Below is a small trained network, with its code and all its weights. Each question gives an input and a class and asks what happens when units are switched off, that is, made to give their printed mean instead of their output.

import numpy as np


def w(rows, s, z=0):
    codes = np.array(rows[::2]) - 128.0
    scale = np.full(codes.shape[1], s)
    scale[-1] = z or s
    return codes * scale


def norm(h):
    return h / np.sqrt((h * h).mean(-1, keepdims=True) + 1e-5)


def f(y):
    return np.maximum(y, 0)


def log_softmax(a):
    a = a - a.max(-1, keepdims=True)
    return a - np.log(np.exp(a).sum(-1, keepdims=True))


def net(x, mask):
    res = np.array(x, float).reshape(1, 3) / 4 @ E
    u = 0
    for l in range(3):
        y = f(norm(res) @ A[l][:, :-1].T + A[l][:, -1])
        res = res + np.where(mask[u : u + 9], y, B[l][:, -1]) @ B[l][:, :-1]
        u += 9
    return log_softmax(norm(res)[-1] @ U[:, :-1].T + U[:, -1])


A, B = {}, {}
E = w([
[220,46,131,129,92,136,232,246],'x0',
[204,234,222,153,122,179,232,29],'x1',
[136,75,151,85,2,91,102,91],'x2',
],0.0086)
A[0] = w([
[147,182,56,104,243,145,99,102,76],'L0N0',
[94,136,122,83,156,68,80,139,142],'L0N1',
[179,90,161,35,77,74,119,98,22],'L0N2',
[170,105,173,89,126,192,181,254,102],'L0N3',
[143,122,140,215,185,152,139,133,41],'L0N4',
[176,203,154,160,141,145,193,53,64],'L0N5',
[156,148,26,130,142,128,103,183,122],'L0N6',
[82,130,167,175,213,193,154,215,2],'L0N7',
[128,105,98,65,69,107,140,96,153],'L0N8',
],0.008,0.0052)
B[0] = w([
[95,113,104,59,68,150,143,123,201],'L0N0',
[110,128,195,147,135,164,131,149,197],'L0N1',
[155,89,105,129,156,215,103,83,174],'L0N2',
[139,175,180,62,134,99,83,157,255],'L0N3',
[149,80,91,101,34,132,137,80,160],'L0N4',
[64,116,143,163,129,129,97,177,253],'L0N5',
[74,152,164,170,97,109,169,147,199],'L0N6',
[164,93,2,109,43,235,90,111,182],'L0N7',
[145,116,114,195,182,200,91,123,200],'L0N8',
],0.0093,0.0062)
A[1] = w([
[108,172,161,115,75,169,129,191,173],'L1N0',
[183,241,149,168,88,174,227,83,136],'L1N1',
[162,57,63,114,113,175,145,48,66],'L1N2',
[92,65,57,116,156,87,129,138,83],'L1N3',
[87,119,125,83,17,66,114,61,166],'L1N4',
[184,137,100,165,148,93,145,113,58],'L1N5',
[126,195,1,113,200,154,172,140,2],'L1N6',
[156,133,133,173,246,143,66,163,125],'L1N7',
[234,82,92,137,130,108,233,175,111],'L1N8',
],0.0096,0.0029)
B[1] = w([
[174,158,129,179,157,164,180,126,254],'L1N0',
[48,28,79,157,81,60,98,164,244],'L1N1',
[143,116,77,130,114,188,114,103,174],'L1N2',
[82,107,169,160,61,80,176,150,169],'L1N3',
[172,182,135,95,137,169,178,142,181],'L1N4',
[117,124,151,127,115,127,182,131,128],'L1N5',
[136,72,56,101,104,162,1,120,156],'L1N6',
[135,188,153,151,108,101,193,107,159],'L1N7',
[116,110,86,94,183,103,106,69,195],'L1N8',
],0.012,0.0078)
A[2] = w([
[78,234,73,71,185,119,93,98,33],'L2N0',
[169,99,137,134,171,78,145,141,78],'L2N1',
[200,120,102,81,157,39,158,145,2],'L2N2',
[83,100,175,150,107,29,122,159,80],'L2N3',
[93,130,98,153,95,124,122,254,68],'L2N4',
[180,113,190,131,79,159,130,110,152],'L2N5',
[93,179,125,145,148,158,140,77,183],'L2N6',
[224,47,111,117,181,125,157,182,128],'L2N7',
[146,117,136,201,177,116,188,116,218],'L2N8',
],0.0099,0.0039)
B[2] = w([
[246,81,157,79,135,26,90,2,172],'L2N0',
[94,150,238,139,204,153,71,28,160],'L2N1',
[222,188,172,43,148,17,89,77,160],'L2N2',
[124,117,230,223,166,80,196,193,216],'L2N3',
[114,87,145,200,83,123,136,46,254],'L2N4',
[165,113,39,131,73,166,127,237,173],'L2N5',
[167,122,132,47,220,66,134,196,202],'L2N6',
[78,229,127,54,209,81,56,31,237],'L2N7',
[130,176,158,120,84,176,229,191,198],'L2N8',
],0.0078,0.0076)
U = w([
[52,101,194,254,101,79,177,156,163],'0',
[156,201,175,36,225,48,91,75,254],'1',
[133,73,4,118,98,204,44,112,90],'2',
[223,241,124,114,109,192,248,241,49],'3',
],0.016,0.00076)

Each question gives the input, the list of numbers given to net, and the class t.
The units are the neurons (one row each of A and B). Each row of codes is followed by its name. A weight is (code - 128) times the scale printed after its matrix; where a second scale follows, it is the last column's (A, B and U).
mask holds one flag per neuron, layer by layer. A switched-off neuron (its flag False) gives its mean, the last column of its row in B, instead of its output. The means were averaged over made-up inputs and are rounded, as every weight is.
A unit's drop is (log p(t) with every unit on - log p(t) with that unit switched off) / (log p(t) with every unit on - log p(t) with every unit switched off).
The circuit of an input: a set's keep is (log p(t) with only the set's units on - log p(t) with every unit switched off) / (log p(t) with every unit on - log p(t) with every unit switched off). Starting from the 12 units with the biggest drops (on a tie, the unit counted first), units are removed one at a time, each time the one whose removal leaves the highest keep (on an exact tie, the one counted first), for as long as the keep stays at least 0.8.
units of the circuit, in order: the units of the circuit, biggest drop first
most important unit: the unit with the biggest drop
k most important neurons: the k neurons with the biggest drops, biggest first
top k neurons in layer l: the k neurons of layer l with the biggest drops, biggest first
drop when u is switched off: that unit's drop, to one decimal
input [2,-5,-8], class 2: most important unit -> L0N7
input [-6,-2,6], class 1: 2 most important neurons -> [L1N1, L0N7]
input [-8,-6,7], class 1: 2 most important neurons -> [L1N1, L1N4]
input [-2,1,-4], class 2: 3 most important neurons -> [L0N7, L0N3, L1N6]
input [6,-4,6], class 1: units of the circuit, in order -> [L2N7, L1N1]
input [0,-2,-2], class 3: 2 most important neurons -> [L0N6, L1N1]
input [5,4,3], class 1: top 2 neurons in layer 0 -> [L0N6, L0N3]
input [-4,6,-8], class 2: 2 most important neurons -> [L1N6, L0N0]
input [1,0,2], class 3: 2 most important neurons -> [L1N7, L0N8]
input [-4,1,6], class 2: 2 most important neurons -> [L1N0, L0N8]
input [6,6,-4], class 0: 2 most important neurons -> [L1N1, L0N5]
input [-3,0,0], class 3: top 2 neurons in layer 1 -> [L1N4, L1N8]
input [4,3,3], class 1: 2 most important neurons -> [L2N7, L0N1]
input [-8,-5,0], class 1: units of the circuit, in order -> [L1N1]
input [5,-1,-6], class 2: 2 most important neurons -> [L0N7, L1N6]
input [-1,1,7], class 2: drop when L2N3 is switched off -> 0.0
input [6,1,-4], class 1: drop when L0N3 is switched off -> 0.5
input [6,7,1], class 0: drop when L1N1 is switched off -> 2.2
input [1,-3,2], class 3: top 2 neurons in layer 1 -> [L1N1, L1N7]
input [6,-8,5], class 0: most important unit -> L1N3
